(in the rows, 128 means zero)
Here are made-up objects, facts about them, and rows of numbers that follow some of those facts. Name the object behind each unnamed row.

How the objects are related:
(1055)	plisko	(1125); (1055)	plisko	(1313); (1084)	plisko	(560); (112)	plisko	(306); (112)	plisko	(95); (112)	plisko	(1447)
(1135)	plisko	(930); (1135)	plisko	(1325); (1135)	plisko	(1461); (1135)	plisko	(1382); (1135)	plisko	(889); (1135)	plisko	(140)
(1208)	plisko	(1447); (1208)	plisko	(1382); (1208)	plisko	(727); (1208)	plisko	(823); (1260)	plisko	(95); (1260)	plisko	(174)
(1271)	plisko	(392); (1271)	plisko	(813); (1271)	plisko	(1552); (1271)	plisko	(1463); (1271)	plisko	(1080); (1271)	plisko	(944)
(1339)	plisko	(482); (1339)	plisko	(1164); (134)	plisko	(1131); (1427)	plisko	(838); (1427)	plisko	(1077); (1427)	plisko	(96)
(1431)	plisko	(1011); (1431)	plisko	(1164); (1431)	plisko	(1382); (1431)	plisko	(806); (1431)	plisko	(229); (1434)	plisko	(841)
(1434)	plisko	(301); (1443)	plisko	(10); (1443)	plisko	(301); (1443)	plisko	(1011); (1443)	plisko	(1395); (1443)	plisko	(651)
(1443)	plisko	(415); (1476)	plisko	(1426); (1476)	plisko	(432); (1476)	plisko	(1463); (1476)	plisko	(889); (1515)	plisko	(1533)
(1515)	plisko	(1125); (1515)	plisko	(1223); (1515)	plisko	(601); (1516)	plisko	(96); (1516)	plisko	(775); (187)	plisko	(897)
(187)	plisko	(930); (187)	plisko	(1528); (20)	plisko	(10); (215)	plisko	(1126); (215)	plisko	(1494); (215)	plisko	(1328)
(215)	plisko	(415); (224)	plisko	(1325); (224)	plisko	(680); (230)	plisko	(1496); (230)	plisko	(432); (230)	plisko	(1247)
(230)	plisko	(1552); (230)	plisko	(347); (230)	plisko	(1210); (239)	plisko	(808); (239)	plisko	(651); (24)	plisko	(3)
(286)	plisko	(318); (300)	plisko	(1328); (342)	plisko	(841); (342)	plisko	(1077); (342)	plisko	(1080); (342)	plisko	(44)
(363)	plisko	(379); (363)	plisko	(606); (380)	plisko	(318); (380)	plisko	(841); (380)	plisko	(44); (380)	plisko	(146)
(384)	plisko	(1012); (40)	plisko	(1461); (40)	plisko	(95); (40)	plisko	(1059); (404)	plisko	(1559); (404)	plisko	(1010)
(404)	plisko	(853); (404)	plisko	(140); (431)	plisko	(1199); (473)	plisko	(84); (473)	plisko	(1328); (476)	plisko	(1083)
(476)	plisko	(1496); (476)	plisko	(1156); (506)	plisko	(1533); (506)	plisko	(1199); (506)	plisko	(10); (508)	plisko	(1461)
(508)	plisko	(1247); (543)	plisko	(415); (573)	plisko	(1496); (602)	plisko	(1036); (617)	plisko	(651); (632)	plisko	(1011)
(632)	plisko	(1210); (655)	plisko	(1010); (668)	plisko	(1126); (668)	plisko	(366); (676)	plisko	(392); (676)	plisko	(983)
(676)	plisko	(853); (691)	plisko	(1125); (691)	plisko	(1011); (691)	plisko	(96); (691)	plisko	(3); (723)	plisko	(1246)
(723)	plisko	(601); (759)	plisko	(813); (766)	plisko	(601); (766)	plisko	(1353); (789)	plisko	(1246); (804)	plisko	(539)
(804)	plisko	(1447); (804)	plisko	(1395); (810)	plisko	(638); (810)	plisko	(1447); (810)	plisko	(229); (810)	plisko	(727)
(829)	plisko	(445); (829)	plisko	(638); (829)	plisko	(1164); (829)	plisko	(456); (829)	plisko	(944); (848)	plisko	(1426)
(848)	plisko	(575); (848)	plisko	(1199); (848)	plisko	(808); (848)	plisko	(281); (848)	plisko	(1449); (912)	plisko	(576)
(912)	plisko	(306); (912)	plisko	(939); (920)	plisko	(1126); (920)	plisko	(1313); (920)	plisko	(456); (920)	plisko	(823)
(923)	plisko	(930); (935)	plisko	(84); (935)	plisko	(1059); (935)	plisko	(191); (988)	plisko	(575); (988)	plisko	(456)
(991)	plisko	(347); (10)	trikuvi	g; (1010)	trikuvi	a; (1011)	trikuvi	a; (1012)	trikuvi	a; (1036)	trikuvi	b
(1055)	trikuvi	d; (1059)	trikuvi	a; (1077)	trikuvi	a; (1080)	trikuvi	a; (1083)	trikuvi	a; (1084)	trikuvi	a
(112)	trikuvi	e; (1125)	trikuvi	a; (1126)	trikuvi	g; (1131)	trikuvi	a; (1135)	trikuvi	d; (1156)	trikuvi	a
(1164)	trikuvi	c; (1165)	trikuvi	a; (1199)	trikuvi	a; (1208)	trikuvi	b; (1210)	trikuvi	c; (1223)	trikuvi	b
(1246)	trikuvi	d; (1247)	trikuvi	b; (1260)	trikuvi	a; (1271)	trikuvi	f; (1313)	trikuvi	c; (1325)	trikuvi	g
(1328)	trikuvi	b; (1339)	trikuvi	f; (134)	trikuvi	e; (1353)	trikuvi	a; (1382)	trikuvi	d; (1395)	trikuvi	c
(140)	trikuvi	b; (1426)	trikuvi	e; (1427)	trikuvi	c; (1431)	trikuvi	b; (1434)	trikuvi	b; (1443)	trikuvi	f
(1447)	trikuvi	a; (1449)	trikuvi	b; (146)	trikuvi	a; (1461)	trikuvi	d; (1463)	trikuvi	a; (1476)	trikuvi	f
(1494)	trikuvi	b; (1496)	trikuvi	b; (1515)	trikuvi	a; (1516)	trikuvi	c; (1528)	trikuvi	c; (1533)	trikuvi	a
(1548)	trikuvi	b; (1552)	trikuvi	c; (1559)	trikuvi	a; (174)	trikuvi	d; (187)	trikuvi	a; (191)	trikuvi	a
(20)	trikuvi	b; (202)	trikuvi	e; (215)	trikuvi	b; (224)	trikuvi	g; (229)	trikuvi	b; (230)	trikuvi	g
(239)	trikuvi	e; (24)	trikuvi	d; (281)	trikuvi	a; (286)	trikuvi	e; (3)	trikuvi	d; (300)	trikuvi	d
(301)	trikuvi	g; (306)	trikuvi	c; (318)	trikuvi	a; (342)	trikuvi	b; (347)	trikuvi	b; (363)	trikuvi	b
(365)	trikuvi	d; (366)	trikuvi	a; (379)	trikuvi	a; (380)	trikuvi	e; (384)	trikuvi	f; (392)	trikuvi	d
(40)	trikuvi	a; (404)	trikuvi	a; (415)	trikuvi	f; (431)	trikuvi	e; (432)	trikuvi	b; (44)	trikuvi	a
(445)	trikuvi	a; (456)	trikuvi	c; (473)	trikuvi	c; (476)	trikuvi	f; (482)	trikuvi	a; (506)	trikuvi	d
(508)	trikuvi	c; (539)	trikuvi	f; (543)	trikuvi	f; (560)	trikuvi	d; (573)	trikuvi	e; (575)	trikuvi	a
(576)	trikuvi	a; (601)	trikuvi	a; (602)	trikuvi	b; (606)	trikuvi	b; (617)	trikuvi	b; (632)	trikuvi	b
(638)	trikuvi	f; (647)	trikuvi	c; (651)	trikuvi	b; (655)	trikuvi	e; (668)	trikuvi	a; (676)	trikuvi	e
(678)	trikuvi	f; (680)	trikuvi	f; (691)	trikuvi	a; (723)	trikuvi	d; (727)	trikuvi	f; (759)	trikuvi	b
(766)	trikuvi	d; (775)	trikuvi	b; (789)	trikuvi	c; (804)	trikuvi	c; (806)	trikuvi	a; (808)	trikuvi	b
(810)	trikuvi	b; (813)	trikuvi	c; (814)	trikuvi	g; (823)	trikuvi	d; (829)	trikuvi	f; (838)	trikuvi	c
(84)	trikuvi	a; (841)	trikuvi	a; (848)	trikuvi	a; (853)	trikuvi	b; (889)	trikuvi	d; (897)	trikuvi	c
(912)	trikuvi	c; (920)	trikuvi	a; (923)	trikuvi	b; (930)	trikuvi	e; (935)	trikuvi	c; (939)	trikuvi	a
(944)	trikuvi	a; (95)	trikuvi	a; (96)	trikuvi	g; (983)	trikuvi	e; (988)	trikuvi	a; (991)	trikuvi	f

Some objects and their rows:
[137 115  99 130 107 168 105 126 146 142 145 119 140  64 136 122 104  86
 144 129 123  65 158 109 132 147 116  90 152]: (575)
[121 105  95 150 158 136  83  86 103 139  98 172 149  57 128  77 131  77
 109  75 113 120 163 131 148 185  76  98 138]: (848)
[134 108  87 137 115 164 102 116 157 147 134 152 140  55 144 121 106  85
 127 122 125  73 158 112 134 155  96  95 164]: (281)
[134  51 128 106 139  70 121 144 118 158 120 148 162 134 124 120 151 161
 116 141 115 172  89 155 200 113 167 110 142]: (789)
[139 181 155 120 130 165 134 111 107  93 153  85 104 106 117 148 131 150
 184 128 165  85 132 109  87 148 157  92 105]: (823)
[123 173 164 151  88 158 130 117 129  79 147  96  94 106 148 185 162 135
 193 123 161 102 104 175 115 105 176 127 115]: (1126)
[111  75 120 137 117 117 145 157 104 144 186  76 141 144 135 143  93 113
 117 140 133 135  85 166 181  83 182  84 139]: (1395)
[133 137  83 126 122 156 122 131 159 151 112 129 135 110 156 116  82  87
 114 148 113  59 137 111  94 157  74 109 172]: (1463)
[131 110 102 123 110 172 115 136 152 144 141 122  98 104 117 128 121 101
 131 130 135 103 182 141 128 130  91  69 124]: (366)
[135 109 100 128 108 144 124 146 154 162 104 157 116 125 126 115 131 120
 118 177 139  53 161 104  76 137  84  90 155]: (1010)
[145 115 153 179 128  85 133 104 108 142  95 157 142 163 137 139 163 152
 116 115 124 184  96 103  66  90 190 171 171]: (655)
[144  98 101  97 118 164 111 140 164 154 120 152 112 115 117 121 139 125
 122 152 123  98 169 135 114 130  79  98 132]: (1131)
[ 97  51 106 123 144  78 147 121  81 136 130 147 140 161 146 103 137 133
  81 109 112 203  98 188 141  77 148  72  98]: (935)
[138 108 106 124 144 115 113 117 123 148  74 171 133 115 119  61 171 122
 111 144 117 129 166 123  81 167  66  71 114]: (187)
[131 127 151 174 148 134 134  98 113 144 107 132 113 190 128 175 147 143
 109  90 130 205  84 144 114  91 159 197 169]: (286)
[128 147 141 178 153  95 100 102  18 102 115  90 180 171 138 119 134 118
 129 118 115 189  99 113 147 161 170 147  97]: (829)
[121 115  95 123 127 194 129 140 152 181 105 124 100 155 115 152 125 111
 109 145 133  91 156 154 122 142  51 125 158]: (146)

Name these rows:
No name comes twice in this set of rows, the named rows included.
[ 72 139 161 158 118 121 126 115 118 117 131 159 100 106  90  96 128 104
  87  56 141 169 165 143 154 120 116 151  74] : (215)
[135 178 130  85 137 152 150 117 143  77 141 131 123 109 156 154 127 172
 165 153 147  83 119 123  36 126 138  98 103] : (1461)
[125  87 122 148 123  90 153 169  94 151 159  58 142 160 127 120  92 103
 141 175 128 104  72 129 155 105 186  83 150] : (1164)
[131 111 112 146 149 133  92 110 101 151 104 119 108 109  88  70 135  93
 131  92 122 140 170 133 145 173  79  72  95] : (920)
[159 124 138 163  98 101 149 130 149 117 134 131 134 145 144 158 129 150
 136 148 130 153  89  85  57  60 217 154 164] : (930)
[109 126 141 163 144 125  92  97  25  98 134 112 172 155 152 151 140 127
 114  89 124 207 123 144 197 152 162 155  95] : (1443)
[116 127 131 154 124 138 111 108  50  96 162 110 165 155 163 172 146 134
 124 106 125 200 127 149 168 123 175 152  99] : (543)
[121  76 118 148 110 108 134 158 100 151 176  75 156 133 133 142  91 102
 127 155 136 111  81 126 170  96 197  78 162] : (456)
[174 147 143  71 142 162 129 122 152 116 136 150 127  86 117 174 163 208
 185 143 159  85 137 122 125 154 156 130 133] : (1246)
[108  80 129 148 149  83 134 129  58 147 132  98 140 151 117 101 127 115
 106 102 119 186  86 167 173 123 165  70 105] : (804)
[149 192 170 119 117 151 140 124 162 116 127  78  99 135 131 191 168 171
 204 156 146 104  89 170 151 125 150 172 144] : (96)
[138 160 145  84 137 164 146 105 126  79 145 130 115 126 142 155 145 179
 161 131 159 116 135 140  65 124 126  94  89] : (174)
[135 178 157 150  92 163 122 107 144  86 158 110 111  77 159 190 148 144
 193 121 160  92  98 173 154 112 179 148 150] : (10)
[139 138  95 128 128 168 117 143 142 153 113  91 120 129 124 109  85  79
 133 151 119  65 148 110 109 159  84  95 164] : (944)

The same objects again, as new rows of numbers:
Named rows:
[119 115 145 158 119 126 160 107 140 109 123 239  99 118  99 130 137 108
 110 140 120 215 123 127 116 136 147 147 129  98]: (804)
[140 104 140 173 139 115 158  98 108 103  92 209  96 122  95 134 143 125
 105 113 117 220 132 129 126 136 114 141 112 103]: (456)
[ 91 112 123 148 130 135 143 126 160 147 141 206  98  80  85 136 137 110
 106 105 118 169 111 127 115 152 117 140 149 136]: (988)
[146  59 124 141 140 115 147  97 136 134  78 185 141  66 114 158 132 148
 108 115 127 152 110 136  98 141 123 148 125 129]: (3)
[114  95 124 126 110 126 135 111 149 139  57 207 130  70  96 125 121 131
 116 131 118 145 104 142  90 147 127 146 129 117]: (300)
[134  98 130 112 165 110 117 139 156 147  90 210 121  67 107 122 159 138
 108 116 109 161 113 148 108 145 136 147 139 144]: (1036)
[ 90 114 126 143 122 136 137 127 145 149 131 213 107  91  95 136 141 107
 112 122 116 159 112 129 110 149 130 145 150 141]: (668)
[120 112 117 193 152 148 142 151  94 144 143 204 101 126 102 131 159  98
 100 110 112 147 125 116 119 149 122 127 150 145]: (680)
[ 63  99 135  95 155 125 122 136 193 140 132 230 122  65  93 141 144 128
 107 117 126 172 109 140 119 151 167 164 160 132]: (1431)
[109 115 123 158 149 144 132 149 145 129 153 233 112  71  89 129 142 106
 104 119 120 148 110 127 103 151 133 132 157 117]: (404)
[141  82 108 157 107 158 168 148  99 154 100 196 128  98 112 177 115 118
 108 104 126 123 103 122  91 149  87 120 157 126]: (814)
[131 126 139 163 111 125 157 116 133 111  94 241 102 117 102 112 143 105
 114 150 108 206 123 134 108 138 141 137 123  97]: (473)
[107 108 123 151 138 135 141 133 141 148 130 216 118  83 104 132 148 110
 106 123 115 152 113 131 106 148 132 136 147 135]: (1084)
[119 116 139 165 138 127 166 127 136 112 120 244 126 112 110 105 140 106
 102 140 105 201 126 125 117 141 144 132 123  82]: (508)
[118 110 115 188 141 151 151 146 104 155 151 205  94 122 102 139 157  95
 105 120 116 149 124 119 118 150 130 126 150 149]: (678)
[170 107 133 133 137 144 149 160 132 156 117 207 116  98 104 147 151 128
 107 118 114 174 114 138 110 148 134 130 146 128]: (202)
[121 102 130  98 142 107 114 133 151 152  68 202 109  78 100 117 156 133
 113 119 107 170 113 150 111 146 134 152 134 155]: (1494)

Rows to name:
No name comes twice in this set of rows, the named rows included.
[102 122 121 151 122 137 149 127 183 155 160 216  99  64  85 125 138 103
 105 105 113 178 109 130 110 160 116 130 149 129] : (848)
[115 110 131 112 163 121 110 149 173 135 112 226 124  61  98 110 152 131
 104 114 109 163 109 142 105 150 147 147 153 129] : (923)
[122  71 128 134 131 124 148 104 161 136 102 204 145  60 109 152 125 139
 109 126 130 151 107 136  94 145 137 143 137 118] : (24)
[144  81 126 158 152 125 150 113 126 141 132 185 113  96 121 157 157 129
 104 108 116 155 115 127 112 142 122 139 142 161] : (1125)
[122  86 110 158 108 169 160 158 113 143 122 206 131  96 107 170 107 113
 104 103 125 123  98 118  90 150  97 122 166 121] : (224)
[108 104 122 147 131 128 133 123 119 146  97 200 107 101 100 134 145 119
 109 113 112 155 116 131 111 144 119 141 140 145] : (366)
[140  82 108 164 116 156 156 157  79 136  81 192 134 108 109 172 115 127
 101  88 118 122 103 116  93 144  75 118 154 125] : (1325)
[145  98 130 116 139 141 168 169 148 171 111 209 133  96 118 134 145 123
 102 121 114 173 115 136 116 154 145 127 142 118] : (573)
[ 91  92 130  95 156 115 138 136 194 158 114 221 130  62 113 135 150 128
 108 120 119 166 112 143 119 151 156 159 146 139] : (632)
[ 93  91 134 102 168 110 114 132 145 135  87 202 120  86 100 137 152 146
 104 101 117 172 114 139 123 143 145 166 140 146] : (229)
[147 103 120 158 143 119 144 119 135 153 114 184  99  81  99 131 151 122
 103  97 103 173 117 130 113 151  94 126 134 154] : (1199)

